Below are the code and all the weights of a small trained network. Each question names an input and a class and asks about switching units off, where a switched-off unit gives its printed mean instead of its output.

import numpy as np


def w(rows, s, z=0):
    codes = np.array(rows[::2]) - 128.0
    scale = np.full(codes.shape[1], s)
    scale[-1] = z or s
    return codes * scale


def norm(h):
    return h / np.sqrt((h * h).mean(-1, keepdims=True) + 1e-5)


def f(y):
    return y / 2 * (1 + np.tanh(0.7978845608 * (y + 0.044715 * y**3)))


def log_softmax(a):
    a = a - a.max(-1, keepdims=True)
    return a - np.log(np.exp(a).sum(-1, keepdims=True))


def net(x, mask):
    res = np.array(x, float).reshape(1, 5) / 4 @ E
    u = 0
    for l in range(2):
        y = f(norm(res) @ A[l][:, :-1].T + A[l][:, -1])
        res = res + np.where(mask[u : u + 7], y, B[l][:, -1]) @ B[l][:, :-1]
        u += 7
    return log_softmax(norm(res)[-1] @ U[:, :-1].T + U[:, -1])


A, B = {}, {}
E = w([
[110,106,48,13,209,155,202,96],'x0',
[34,134,208,198,190,154,166,165],'x1',
[158,85,140,176,151,72,118,146],'x2',
[206,190,116,164,153,214,130,5],'x3',
[130,185,122,93,178,140,84,100],'x4',
],0.0023)
A[0] = w([
[106,128,63,11,151,69,168,150,122],'L0N0',
[157,199,176,206,121,83,79,143,34],'L0N1',
[196,106,90,106,89,49,39,139,167],'L0N2',
[1,149,169,171,202,113,177,141,254],'L0N3',
[30,93,118,118,92,111,137,247,187],'L0N4',
[126,81,113,42,223,184,182,122,111],'L0N5',
[85,172,135,133,160,207,184,202,86],'L0N6',
],0.0039,0.00093)
B[0] = w([
[213,152,168,93,208,104,173,252,236],'L0N0',
[217,143,163,106,208,144,74,155,174],'L0N1',
[76,199,118,132,226,166,141,106,210],'L0N2',
[86,189,79,100,67,183,92,116,241],'L0N3',
[129,74,99,187,117,98,192,69,254],'L0N4',
[167,171,121,129,101,131,34,184,223],'L0N5',
[123,163,80,196,185,131,25,163,161],'L0N6',
],0.0037,0.0024)
A[1] = w([
[145,163,75,102,124,182,125,3,192],'L1N0',
[191,127,163,150,176,118,78,143,156],'L1N1',
[114,103,83,56,144,118,149,163,34],'L1N2',
[139,154,111,140,124,139,69,95,82],'L1N3',
[126,90,178,190,103,157,155,136,220],'L1N4',
[105,169,166,170,130,164,66,146,120],'L1N5',
[214,154,108,123,166,151,126,125,255],'L1N6',
],0.0065,0.00099)
B[1] = w([
[64,68,113,193,88,34,133,161,255],'L1N0',
[134,186,153,37,95,206,125,197,187],'L1N1',
[180,171,244,55,201,148,95,111,178],'L1N2',
[111,65,160,105,131,152,208,145,171],'L1N3',
[139,141,92,111,82,106,66,100,177],'L1N4',
[132,154,30,94,225,143,203,153,200],'L1N5',
[130,129,176,118,56,118,3,128,242],'L1N6',
],0.0039,0.0044)
U = w([
[147,85,162,130,110,161,204,22,3],'0',
[153,55,174,89,170,49,236,133,83],'1',
[186,197,188,38,141,164,53,169,187],'2',
[40,182,36,182,183,187,176,158,150],'3',
[189,123,179,165,79,164,149,85,51],'4',
[75,45,101,206,2,53,80,84,180],'5',
],0.0069,0.0039)

Each question gives the input, the list of numbers given to net, and the class t.
The units are the neurons (one row each of A and B). Each row of codes is followed by its name. A weight is (code - 128) times the scale printed after its matrix; where a second scale follows, it is the last column's (A, B and U).
mask holds one flag per neuron, layer by layer. A switched-off neuron (its flag False) gives its mean, the last column of its row in B, instead of its output. The means were averaged over made-up inputs and are rounded, as every weight is.
A unit's drop is (log p(t) with every unit on - log p(t) with that unit switched off) / (log p(t) with every unit on - log p(t) with every unit switched off).
The circuit of an input: a set's keep is (log p(t) with only the set's units on - log p(t) with every unit switched off) / (log p(t) with every unit on - log p(t) with every unit switched off). Starting from the 12 units with the biggest drops (on a tie, the unit counted first), units are removed one at a time, each time the one whose removal leaves the highest keep (on an exact tie, the one counted first), for as long as the keep stays at least 0.8.
units of the circuit, in order: the units of the circuit, biggest drop first
k most important neurons: the k neurons with the biggest drops, biggest first
k most important neurons of layer l: the k neurons of layer l with the biggest drops, biggest first
drop when u is switched off: that unit's drop, to one decimal
input [-6,8,-8,4,-8], class 3: units of the circuit, in order : (L1N5)
input [8,3,4,-3,-1], class 2: units of the circuit, in order : (L0N5 L1N2)
input [-8,-4,8,2,-3], class 2: units of the circuit, in order : (L1N1 L0N1)
input [-5,-8,5,-6,4], class 2: units of the circuit, in order : (L0N2 L1N0)
input [0,3,-3,8,7], class 5: 3 most important neurons of layer 1 : (L1N0 L1N6 L1N2)
input [-8,-5,-6,8,7], class 5: 2 most important neurons : (L1N0 L0N0)
input [1,4,6,2,0], class 3: 3 most important neurons : (L0N3 L1N5 L0N0)
input [-5,-6,-6,-2,8], class 3: units of the circuit, in order : (L0N2 L1N2)
input [-3,6,6,1,3], class 3: 2 most important neurons of layer 0 : (L0N3 L0N0)
input [2,-8,1,-2,-8], class 2: units of the circuit, in order : (L1N2 L0N2)
input [-4,-1,-5,8,0], class 5: 2 most important neurons : (L1N0 L0N0)
input [-5,4,-1,1,2], class 3: 4 most important neurons : (L1N5 L0N0 L0N3 L1N2)
input [-3,1,8,-6,5], class 3: 4 most important neurons : (L1N6 L0N2 L0N1 L1N0)
input [7,-1,-3,-6,-3], class 2: units of the circuit, in order : (L1N2)
input [-2,5,4,3,-7], class 3: units of the circuit, in order : (L1N5 L0N3)
input [3,-7,-2,-1,-8], class 2: 2 most important neurons : (L0N0 L1N2)
input [1,-2,4,-4,-5], class 1: 2 most important neurons : (L1N6 L1N0)
input [-1,-3,7,-8,2], class 1: 2 most important neurons : (L0N4 L1N6)
input [7,-4,0,8,7], class 5: 2 most important neurons : (L1N0 L0N1)
input [-7,-8,-8,8,-4], class 5: units of the circuit, in order : (L1N0)
input [4,2,1,0,-4], class 2: 2 most important neurons : (L0N0 L1N0)
input [-6,7,-3,4,1], class 3: 2 most important neurons : (L1N5 L0N0)
input [-2,-6,2,-7,0], class 1: 3 most important neurons of layer 1 : (L1N6 L1N1 L1N4)
input [3,-7,0,-7,-8], class 1: drop when L0N4 is switched off : 0.3
input [-2,-8,0,8,6], class 5: drop when L1N0 is switched off : 0.6
input [-3,-7,-7,7,-2], class 5: drop when L1N0 is switched off : 0.3
input [-6,0,6,4,1], class 2: most important neuron of layer 1 : (L1N1)
input [-5,7,-4,-3,4], class 3: drop when L1N5 is switched off : 0.2
